Below are the code and all the weights of a small trained network. Each question names an input and a class and asks about switching units off, where a switched-off unit gives its printed mean instead of its output.

import numpy as np


def w(rows, s, z=0):
    codes = np.array(rows[::2]) - 128.0
    scale = np.full(codes.shape[1], s)
    scale[-1] = z or s
    return codes * scale


def norm(h):
    return h / np.sqrt((h * h).mean(-1, keepdims=True) + 1e-5)


def f(y):
    return y / 2 * (1 + np.tanh(0.7978845608 * (y + 0.044715 * y**3)))


def log_softmax(a):
    a = a - a.max(-1, keepdims=True)
    return a - np.log(np.exp(a).sum(-1, keepdims=True))


def net(x, mask):
    res = np.array(x, float).reshape(1, 3) / 4 @ E
    u = 0
    for l in range(3):
        y = f(norm(res) @ A[l][:, :-1].T + A[l][:, -1])
        res = res + np.where(mask[u : u + 9], y, B[l][:, -1]) @ B[l][:, :-1]
        u += 9
    return log_softmax(norm(res)[-1] @ U[:, :-1].T + U[:, -1])


A, B = {}, {}
E = w([
[71,164,160,122,130],'x0',
[184,159,96,21,9],'x1',
[104,73,183,89,146],'x2',
],0.0014)
A[0] = w([
[129,131,134,138,129,148],'L0N1',
[128,127,128,128,127,127],'L0N2',
[125,133,125,125,136,139],'L0N3',
[196,165,73,172,121,112],'L0N4',
[129,129,130,129,128,128],'L0N5',
[121,207,110,153,111,12],'L0N6',
[134,133,136,135,130,143],'L0N7',
[179,137,86,59,54,38],'L0N8',
[64,124,253,61,139,70],'L0N9',
],0.0044,0.0011)
B[0] = w([
[115,127,128,113,138,138],'L0N1',
[128,128,128,128,128,128],'L0N2',
[121,125,132,125,130,133],'L0N3',
[59,101,73,152,92,191],'L0N4',
[128,128,128,128,128,128],'L0N5',
[131,127,48,177,144,123],'L0N6',
[119,126,126,118,134,135],'L0N7',
[120,106,252,136,100,252],'L0N8',
[87,81,67,147,52,216],'L0N9',
],0.0034,0.0015)
A[1] = w([
[75,252,170,124,88,73],'L1N1',
[136,124,106,92,135,150],'L1N2',
[164,199,78,199,205,81],'L1N3',
[87,255,168,127,90,76],'L1N4',
[121,126,125,117,132,137],'L1N5',
[126,127,134,152,115,95],'L1N6',
[197,140,81,226,122,5],'L1N7',
[132,125,154,163,116,101],'L1N8',
[169,74,224,33,140,72],'L1N9',
],0.0037,0.0015)
B[1] = w([
[160,142,66,182,147,136],'L1N1',
[139,118,127,140,144,117],'L1N2',
[144,150,161,4,99,243],'L1N3',
[158,150,66,179,152,129],'L1N4',
[134,124,126,140,131,133],'L1N5',
[113,132,128,118,114,123],'L1N6',
[78,124,148,16,91,120],'L1N7',
[109,145,130,107,106,138],'L1N8',
[169,154,51,95,108,255],'L1N9',
],0.0034,0.0008)
A[2] = w([
[107,70,135,81,141,20],'L2N1',
[134,133,151,109,85,128],'L2N2',
[184,119,95,100,118,170],'L2N3',
[123,130,254,113,196,68],'L2N4',
[129,127,182,136,158,106],'L2N5',
[114,101,130,90,137,3],'L2N6',
[125,127,113,125,132,147],'L2N7',
[125,125,113,126,131,151],'L2N8',
[126,121,118,123,132,110],'L2N9',
],0.0065,0.0014)
B[2] = w([
[98,216,81,202,139,170],'L2N1',
[133,58,173,99,115,188],'L2N2',
[86,80,130,137,187,182],'L2N3',
[42,49,62,167,2,249],'L2N4',
[112,100,84,149,61,143],'L2N5',
[124,188,104,159,127,121],'L2N6',
[118,134,158,128,130,135],'L2N7',
[114,133,167,132,131,138],'L2N8',
[123,141,142,137,128,123],'L2N9',
],0.0036,0.0018)
U = w([
[188,77,107,96,252,96],'0',
[243,215,106,207,116,123],'1',
[117,123,140,191,211,72],'2',
[97,248,94,57,207,146],'3',
[26,81,86,182,75,187],'4',
[155,148,171,116,174,9],'5',
[156,150,168,117,170,1],'6',
[225,47,220,48,73,177],'7',
],0.011,0.0087)

Each question gives the input, the list of numbers given to net, and the class t.
The units are the neurons (one row each of A and B). Each row of codes is followed by its name. A weight is (code - 128) times the scale printed after its matrix; where a second scale follows, it is the last column's (A, B and U).
mask holds one flag per neuron, layer by layer. A switched-off neuron (its flag False) gives its mean, the last column of its row in B, instead of its output. The means were averaged over made-up inputs and are rounded, as every weight is.
A unit's drop is (log p(t) with every unit on - log p(t) with that unit switched off) / (log p(t) with every unit on - log p(t) with every unit switched off).
The circuit of an input: a set's keep is (log p(t) with only the set's units on - log p(t) with every unit switched off) / (log p(t) with every unit on - log p(t) with every unit switched off). Starting from the 12 units with the biggest drops (on a tie, the unit counted first), units are removed one at a time, each time the one whose removal leaves the highest keep (on an exact tie, the one counted first), for as long as the keep stays at least 0.8.
circuit, biggest first: the units of the circuit, biggest drop first
unit that matters most: the unit with the biggest drop
k most important neurons: the k neurons with the biggest drops, biggest first
k most important neurons of layer l: the k neurons of layer l with the biggest drops, biggest first
drop when u is switched off: that unit's drop, to one decimal
input [-8,0,1], class 0: circuit, biggest first	L2N4, L2N3
input [2,3,-8], class 1: 2 most important neurons of layer 1	L1N4, L1N1
input [-3,5,-7], class 7: 2 most important neurons	L2N1, L2N4
input [-2,-6,-8], class 3: circuit, biggest first	L0N8, L1N3, L2N4
input [6,7,-4], class 1: 2 most important neurons	L1N4, L1N1
input [-7,-2,-3], class 3: 4 most important neurons	L0N8, L2N4, L0N9, L0N4
input [-4,-1,6], class 0: circuit, biggest first	L2N4, L0N8
input [-4,-1,4], class 0: circuit, biggest first	L1N9, L2N4, L2N3
input [3,-2,-4], class 3: unit that matters most	L0N8
input [2,-1,-7], class 3: 2 most important neurons	L2N4, L0N9
input [-6,0,6], class 0: 2 most important neurons	L1N9, L2N4
input [4,-1,-1], class 3: 4 most important neurons	L2N4, L0N8, L0N4, L0N6
input [7,8,-5], class 1: 4 most important neurons of layer 1	L1N4, L1N1, L1N3, L1N7
input [1,4,-7], class 1: 3 most important neurons	L2N4, L0N9, L0N8
input [-5,-1,4], class 0: most important neuron	L1N9
input [-6,-3,-4], class 3: 2 most important neurons	L0N8, L2N4
input [-6,1,-3], class 7: 3 most important neurons	L2N4, L0N8, L0N9
input [6,5,-8], class 1: 2 most important neurons	L2N4, L0N8
input [7,6,-3], class 1: 2 most important neurons	L1N4, L1N1
input [1,5,-8], class 1: 2 most important neurons of layer 0	L0N9, L0N8
input [6,-3,-5], class 3: 2 most important neurons	L0N8, L1N3
input [-8,-3,-8], class 3: 2 most important neurons of layer 2	L2N4, L2N5
input [7,7,-8], class 1: most important neuron of layer 2	L2N4
input [5,3,-7], class 1: drop when L0N8 is switched off	0.2
input [-8,3,-8], class 7: drop when L0N8 is switched off	0.2
input [3,-3,-5], class 3: drop when L0N8 is switched off	1.0
input [0,-1,-3], class 3: drop when L2N4 is switched off	0.3
